Below is a small trained network, with its code and all its weights. Each question gives an input and a target symbol and asks what happens when units are switched off, that is, made to give their printed mean instead of their output.

import numpy as np


def w(rows, s, z=0):
    codes = np.array(rows[::2]) - 128.0
    scale = np.full(codes.shape[1], s)
    scale[-1] = z or s
    return codes * scale


def norm(h):
    return h / np.sqrt((h * h).mean(-1, keepdims=True) + 1e-5)


def softmax(a):
    e = np.exp(a - a.max(-1, keepdims=True))
    return e / e.sum(-1, keepdims=True)


def log_softmax(a):
    a = a - a.max(-1, keepdims=True)
    return a - np.log(np.exp(a).sum(-1, keepdims=True))


def net(x, mask):
    ids = ['ΓΔΣΦαεζθτ'.index(c) for c in x.split()]
    T = len(ids)
    res = E[ids] + P[:T]
    u = 0
    for l in range(2):
        r = norm(res)
        for j in range(3):
            rows = slice(3 * j, 3 * j + 3)
            q, k, v = (r @ M[l][rows].T for M in (Q, K, V))
            z = softmax(np.where(np.tri(T) > 0, q @ k.T / 3**0.5, -1e9)) @ v
            o = O[l][rows]
            res = res + np.where(mask[u + j], z, o[:, -1]) @ o[:, :-1]
        u += 3
    return log_softmax(norm(res)[-1] @ U[:, :-1].T + U[:, -1])


Q, K, V, O = {}, {}, {}, {}
E = w([
[132,140,130,130],'Γ',
[106,254,131,162],'Δ',
[96,121,135,125],'Σ',
[133,131,151,147],'Φ',
[132,140,129,129],'α',
[117,143,102,147],'ε',
[136,105,118,120],'ζ',
[110,109,124,149],'θ',
[130,139,127,127],'τ',
],0.0096)
P = w([
[136,136,110,164],'0',
[145,108,158,251],'1',
[147,121,132,240],'2',
[153,135,101,221],'3',
[173,126,115,169],'4',
[165,126,125,172],'5',
[167,122,122,166],'6',
[154,128,114,175],'7',
[162,143,98,151],'8',
[161,137,95,138],'9',
[164,108,137,156],'10',
[147,129,104,166],'11',
[158,160,67,139],'12',
],0.0017)
Q[0] = w([
[98,37,119,137],'L0H0',
[185,28,75,136],'L0H0',
[142,13,174,104],'L0H0',
[158,68,166,2],'L0H1',
[217,136,103,110],'L0H1',
[227,154,105,73],'L0H1',
[73,128,79,185],'L0H2',
[108,39,163,20],'L0H2',
[96,54,108,47],'L0H2',
],0.0053)
K[0] = w([
[146,48,123,114],'L0H0',
[224,32,36,10],'L0H0',
[203,80,128,144],'L0H0',
[210,146,188,254],'L0H1',
[242,73,40,145],'L0H1',
[240,102,114,135],'L0H1',
[137,74,60,35],'L0H2',
[87,110,220,255],'L0H2',
[88,76,193,201],'L0H2',
],0.0062)
V[0] = w([
[78,124,220,182],'L0H0',
[73,217,135,143],'L0H0',
[143,100,113,141],'L0H0',
[156,99,111,124],'L0H1',
[86,131,218,141],'L0H1',
[253,110,94,156],'L0H1',
[164,72,196,127],'L0H2',
[65,201,110,104],'L0H2',
[164,187,127,122],'L0H2',
],0.0046)
O[0] = w([
[123,112,107,2,223],'L0H0',
[103,48,202,84,145],'L0H0',
[145,123,72,141,159],'L0H0',
[150,126,106,179,131],'L0H1',
[143,155,92,15,131],'L0H1',
[209,102,206,166,252],'L0H1',
[180,159,88,104,115],'L0H2',
[54,133,215,172,64],'L0H2',
[130,92,181,100,172],'L0H2',
],0.0039,0.0022)
Q[1] = w([
[174,167,182,85],'L1H0',
[196,172,174,118],'L1H0',
[93,3,190,143],'L1H0',
[86,34,91,127],'L1H1',
[119,250,158,124],'L1H1',
[126,236,163,75],'L1H1',
[141,165,31,106],'L1H2',
[143,104,191,99],'L1H2',
[100,147,174,178],'L1H2',
],0.0054)
K[1] = w([
[61,33,126,79],'L1H0',
[93,78,66,101],'L1H0',
[205,97,136,87],'L1H0',
[127,251,169,132],'L1H1',
[186,2,71,150],'L1H1',
[138,16,71,223],'L1H1',
[214,57,157,120],'L1H2',
[66,138,100,128],'L1H2',
[98,149,148,136],'L1H2',
],0.0054)
V[1] = w([
[106,230,189,180],'L1H0',
[205,192,196,145],'L1H0',
[158,95,156,125],'L1H0',
[150,228,156,106],'L1H1',
[173,3,77,143],'L1H1',
[141,156,44,129],'L1H1',
[156,170,190,88],'L1H2',
[146,7,113,139],'L1H2',
[108,181,160,183],'L1H2',
],0.0038)
O[1] = w([
[67,150,83,129,125],'L1H0',
[117,225,140,125,248],'L1H0',
[143,163,126,112,194],'L1H0',
[135,212,177,137,137],'L1H1',
[104,4,147,100,185],'L1H1',
[77,128,133,111,67],'L1H1',
[101,108,100,175,170],'L1H2',
[99,53,172,71,174],'L1H2',
[134,141,71,78,140],'L1H2',
],0.0035,0.0017)
U = w([
[115,127,161,130,2],'Γ',
[74,250,139,141,148],'Δ',
[58,121,79,33,230],'Σ',
[197,164,162,30,112],'Φ',
[105,113,184,139,58],'α',
[62,94,158,177,116],'ε',
[194,121,58,200,209],'ζ',
[122,30,107,84,42],'θ',
[84,107,130,146,98],'τ',
],0.011,0.0042)

Each question gives the input, a string of symbols that net reads in full, and the target symbol t.
The units are the heads (3 rows each of Q, K, V and O). Each row of codes is followed by its name. A weight is (code - 128) times the scale printed after its matrix; where a second scale follows, it is the last column's (O and U).
mask holds one flag per head, layer by layer. A switched-off head (its flag False) gives its mean, the last column of its rows in O, instead of its output. The means were averaged over made-up inputs and are rounded, as every weight is.
A unit's drop is (log p(t) with every unit on - log p(t) with that unit switched off) / (log p(t) with every unit on - log p(t) with every unit switched off).
The circuit of an input: a set's keep is (log p(t) with only the set's units on - log p(t) with every unit switched off) / (log p(t) with every unit on - log p(t) with every unit switched off). Starting from all 6 units, units are removed one at a time, each time the one whose removal leaves the highest keep (on an exact tie, the one counted first), for as long as the keep stays at least 0.8.
circuit, biggest first: the units of the circuit, biggest drop first
heads that matter: for each layer, one digit per head in row order, 1 if its drop is at least 0.15 and else 0, layers parted by /
drop when u is switched off: that unit's drop, to one decimal
input Φ Φ θ, target θ: heads that matter -> 100 / 101
input θ θ Φ, target θ: heads that matter -> 000 / 010
input ζ ζ ζ ζ ε Φ, target ζ: heads that matter -> 101 / 000
input Φ Φ τ, target Φ: circuit, biggest first -> [L0H0]
input Φ Δ θ, target Δ: heads that matter -> 000 / 010
input Φ Φ ζ α τ ζ ζ θ, target ζ: heads that matter -> 101 / 000
input Φ Δ Φ Φ Φ Φ, target Φ: heads that matter -> 110 / 000
input ζ α Δ ε, target Δ: circuit, biggest first -> [L1H1; L0H0]
input Φ Δ Φ α θ Φ Φ ε, target Δ: circuit, biggest first -> [L1H1; L0H2; L0H0]
input Δ ζ Φ, target Δ: circuit, biggest first -> [L0H0; L1H2; L1H1; L1H0]
input Φ ζ Φ Φ, target Φ: circuit, biggest first -> [L0H0; L0H1]
input Σ ζ α, target Σ: heads that matter -> 010 / 000
input α Δ Φ α Φ Σ θ, target Σ: heads that matter -> 110 / 000
input Φ Γ Γ, target Φ: heads that matter -> 110 / 000
input ε ε Φ α, target ε: heads that matter -> 101 / 000
input Σ Γ Φ Γ ε, target Σ: heads that matter -> 110 / 100
input Δ α Φ, target Δ: circuit, biggest first -> [L0H1; L1H0]
input ζ ζ ζ θ Σ ζ Φ ζ Φ, target ζ: circuit, biggest first -> [L0H2; L0H1]
input Φ θ θ, target θ: heads that matter -> 100 / 100
input Δ Φ α, target Δ: heads that matter -> 001 / 011
input Φ Φ α Σ, target Σ: heads that matter -> 110 / 000
input Φ ε τ Φ ζ ε Φ Φ ζ Φ θ, target ζ: circuit, biggest first -> [L0H0]
input θ Φ Γ, target θ: heads that matter -> 000 / 110
input θ Φ Φ, target θ: circuit, biggest first -> [L1H1; L0H0]
input Φ τ Γ, target Φ: drop when L0H1 is switched off -> 0.3
input ε ζ Δ α Φ θ, target Δ: drop when L1H1 is switched off -> 0.6
input ε Δ Φ Φ Φ ζ, target ζ: drop when L0H0 is switched off -> 0.6
input Σ Φ ε Φ, target Σ: drop when L0H1 is switched off -> 0.8
